[[-28   9  66   4 -21]
 [-34  44  23 -42 -22]
 [-37  30  50 -20 -23]
 [-28  46   7 -49 -20]
 [-18  47  -8 -53 -18]]
->
[[44 23]
 [30 50]]

[[ 35  79 -32 -19 -15]
 [ 26  50 -42 -19  15]
 [ -5  61  27 -30 -23]
 [ 51  38  36 -56  81]
 [-21  15  44 -44  32]]
->
[[ 50 -42]
 [ 61  27]]

[[-29 -10   2  -5  65]
 [ -8 -22 -13 -13 -14]
 [ -4 -20 -25  -1   0]
 [-11 -42  -9 -43 -28]]
->
[[-22 -13]
 [-20 -25]]

[[ -9 -27  -5  -9]
 [-10  72  -9 -11]
 [ -5 -47 -12  -5]]
->
[[ 72  -9]
 [-47 -12]]

[[ 57 -18 -81 -10]
 [ 15 -10 -38 -10]
 [ 38 -16 -64 -11]
 [ 55 -18 -79  -9]
 [  7  -7 -24  -7]]
->
[[-10 -38]
 [-16 -64]]

[[ 80 -74 -14 -83]
 [ 48 -67  -6 -59]
 [ 57 -65  -5 -68]]
->
[[-67  -6]
 [-65  -5]]

[[ 30  -5  29 -13]
 [-70   5  33 -11]
 [ 45 -11  14 -11]
 [  5  -9   4  -9]]
->
[[  5  33]
 [-11  14]]

[[ 46  73 -69]
 [ 67  68  22]
 [-41  13 -47]]
->
[[ 68  22]
 [ 13 -47]]

[[ 29  43  -1  31]
 [ 85  47   2  19]
 [ 23  13  28  33]
 [ 37  13   5  18]
 [  5 -17  16   2]]
->
[[47  2]
 [13 28]]
---
[[ 72   0  10   8  30]
 [ 22  -8   5  16  49]
 [ 64   5   5  -6  29]
 [-69  11   5  12  77]
 [-47   0 -16 -19 -83]]
->
[[-8  5]
 [ 5  5]]

[[ 43  10  46  23  57]
 [ 54   3  -8  11  60]
 [ 15   4 -15  -1 -20]
 [ -4 -74 -48 -62  14]]
->
[[  3  -8]
 [  4 -15]]

[[-16  -2   3   0   8]
 [-78 -13 -26  28  25]
 [ 67  41  14   9   6]]
->
[[-13 -26]
 [ 41  14]]

[[  3  13   1  -6]
 [  3  -2   1   0]
 [  8  -7  16  -7]
 [ 16 -50  66 -39]]
->
[[-2  1]
 [-7 16]]

[[-63 -10  -1   3]
 [-63  13  -3  -4]
 [ -2 -10  -3  20]
 [ 29   8  -3   9]
 [ 27  25  -5   8]]
->
[[ 13  -3]
 [-10  -3]]

[[-12 -12   1]
 [-40 -22  17]
 [ 13  -8   1]
 [ 54 -30  19]
 [-12  63  26]]
->
[[-22  17]
 [ -8   1]]

[[ 6  6  2  4  1]
 [ 1 -2 -2 -1  0]
 [64 58 18 52 11]]
->
[[-2 -2]
 [58 18]]
